[128 = 0]

[134 140 181 144  90 184 108 140 157  60  57 108  83 118  82 141  86 131
  87 110 140 128 127  89 118 176 116  94 132 143 103 121 122 122 131 116
 120]  P (78)
[128 127 189 154 106 153  72 114 174  38  46  91  77  97  80 132  82 123
  99  79 131 156 127  79 116 168 117  98 107 161  76 106 138 117 133 109
 115]  P (89)
[135 162 142 173 115 166 121  88 161  42  52  96  95 134  86 136 113 130
  95  85 124 119 120 106 154 193 113 151 128 133  95 139 130 126 101 119
 102]  P (78)
[128 130 162 162 110 169 130 135 146  64  34 139  91 131 110 127 113 117
  96 102  95 124 125  93 144 174 134 120 138 137 101 132 127 129 119 125
  88]  P (78)
[128 133 149 124 119 168 110 156 130  52 108 149  96  98 119 159 101 138
 117  90 144 135 126 125 129 174 126 121 111 144 104 134 129 115 146 108
 118]  Z (84)
[133 140 193 123 107 167 105 170 150  53  91 137  89 122 108 175  96 131
  89 105 128 143 140  99 101 154 125 102  93 162 104 135 111 115 133 115
 128]  Z (84)
[124 125 182 146 107 171  87 140 164  70  73 130  84 111 107 137 103 123
  99 112 135 139 151  76 135 160 123  94 103 160  85 119 127 120 144  93
 127]  P (89)
[144 146 172 154 114 174 130 112 163  50  51 126 105 118 100 132 108 127
 112 112 173 121 124  65 147 161 131 113 134 148 110 139 122 127 124 113
 102]  P (89)
[139 116 173 150 115 187 117 125 160  64  48 122  96 125  99 134 107 134
 103 114 135 126 125  92 145 159 133 128 136 145 115 125 125 129 107 102
 107]  P (78)
[126 154 119 131 109 165 120 162 155  13  40 154 111 110 104 144 127 155
 111  72 136 134 105 120 134 181 135 136 129 137 114 153 133 118 116  61
 104]  Z (83)
[116 154 107 132 118 160 153 145 148  28   4 154 151  98 103 154 123 162
  88  82 130 113 120 117 136 169 124 161 112 140 113 150 128 117 119 118
  87]  Z (83)
[119 151 151 125 102 171 126 168 142  41  87 140  90 102 114 164 126 173
  82  96 147 128 118  98 124 160 127 117 105 135 118 135 123 116 131 117
 116]  Z (83)
[132 136 168 170 116 180 133 146 153 166  48 140 109 135 124 122 109 131
  94 114 129 122 140  84 142 162  63 104 117 144 100 119 117 115 112 105
 133]  P (89)
[126 141 162 164 118 167 114 135 157  55  34 127  90 124  99 174 103 120
 108  97 138 123 134  97 137 170 126 110 127 134  93 140 131 120 125 101
 100]  P (89)
[127 141 143 125 125 173 107 150 143  32  88 118  95  84  93 141 110 125
  75  95 133 141 134  93 111 170 124 103 119 140 100 143 133 132 128 100
 114]  Z (83)
[119 124 150 139 109 183 144 186 146 106  98 167  94 103 121 153 158 156
  92  96 157 132 143 126 129 142 132 129 127 147 135 131 102 122 125 113
 111]  Z (84)
[113 133 166 129 109 162 105 147 123  50  90 128  89  93  87 158  96 152
 103 102 144 140 129 112  95 182 125  90 102 146 105 135 124 127 125 103
 109]  Z (84)
[129 145 140 139 116 174 126 153 158  12  53 151 117 103 112 159 133 127
  99 115 144 114 129 110 129 179 129 124 120 128 125 154 121 132 110 111
  97]  Z (84)
[144 126 133 143  85 188 143 195 141  72  91 168 105  95 135 146 118 137
  86 102 146 109 134 114 135 150 127 122 118 139 142 130 120 119 141 116
 121]  Z (83)
[123 134 154 144 112 168 126 177 141  97  62 151 109 106 120 158 124 161
  88 100 156 136 136 106 125 156 119 120 132 119 114 129 126 128 139 111
 112]  Z (83)
[142 139 166 142 106 179 119 126 147  72  66 133  88 109  96 125 107 147
 101 135 144 143 148  87 128 155 123 114 128 143  91 125 124 112 139 110
 129]  P (89)
[131 127  63 162  93 167 139 148 142  94  55 146  91 110 124 129 116 145
 100 118 155 126 155  89 141 150 121 129 137 143 114 118 119 127 138 131
 115]  P (89)
[138 142 158 150 105 179 134 135 152  76  48 141  88 114 113 131 112 136
 104  97 126 119 137 125 155 168 122 137 119 151 113 122  73 129 119 113
 108]  P (78)
[120 130 151 123 101 172  96 150 161  28  74 124 104  89  86 154 121 146
  63  84 146 142 127  98 120 186 120 117 107 179 103 137 126 125 119 108
 109]  Z (83)
[131 110 137 161 125 180 151 163 136 101  50 165 118 124 138 160 145 131
  91 116 144  94 149 101 155 150 135 137 136 123 123 150 112 126 116 122
 109]  P (89)
[139 125 176 165 109 188 124 169 126  94  81 137  86 114 139 127 119 116
 103 106 134 123 137  90 132 153 124 128 128 129 111 124 134 127 134  98
 121]  P (89)
[ 93 128 159 134 110 184 112 187 143  85 101 153  92  85 117 147 109 128
 106 107 131 148 151 110 114 143 131 110 109 142 110 118 133 123 155  97
  87]  Z (83)
[142 130 166 168 108 173 118 136 147  75  50 133  84 111 123 141  94 117
 100 115 137 121 129  92 134 167 117 113 123 117 112 131 142 131 139  99
 119]  P (89)
[131 127 151 124 105 167 106 213 142  74  91 154  79  93 118 155 112 152
 103 124 162 127 124 125 119 161 136  92 118 137 114 113 128 126 126 113
 117]  Z (84)
[124 153 130 160 120 180 118 130 145  26  29 143  98 105 118 149 109 142
 113  87 138 118 115 101 148 185 130 159 137 147 110 153 126 117 110 122
  87]  Z (83)
[120 121 142 150 109 174 129 161 131  76  78 155 118 101 138 127   6 141
 105 122 134 143 139 111 140 136 125 100 117 123 109 128 111 119 132 112
 133]  Z (83)
[121 129 147 133 102 176 124 184 145  69  79 161 102 100 117 165 127 140
  77 104 168 124 131 114 121 161 127 120 102 145 111 123 118 113 140 110
 110]  Z (84)

[127  99 136 126 116 126 130 125 145 116 111 118 128 136 129 141 127  85
 116 141 141 125 150 133 130 115 114 124 124 125 146 136 133 124 128 106
 134]  Jt C
[142 114 136 141 116  97 117 125 156 135 121 128 131 140 120 138 115 115
 126 115 137 124 141 128 123 125 120 136 128 131 150 131 107 128 124 127
 112]  SJ L
[132 110 126 155 110  93 117 124 141 150 132 137 132 136 114 125 133 129
 128 114 129 120 135 114 117 113 131 140 140 127 153 127 112 126 127 143
 125]  SJ L
[135 104 124 164 104  95 116 124 153 121 134 132 131 136 120 133 107  95
 118 118 144 121 143 111 130 112 114 125 132 129 169 133 117 121 122 120
 119]  SJ F
[144 112 130 162 112  78 117 122 166 138 127 142 135 144 119 138 128 111
 122 108 137 125 138 112 122 109 125 134 128 130 164 136 102 126 120 126
 125]  SJ U
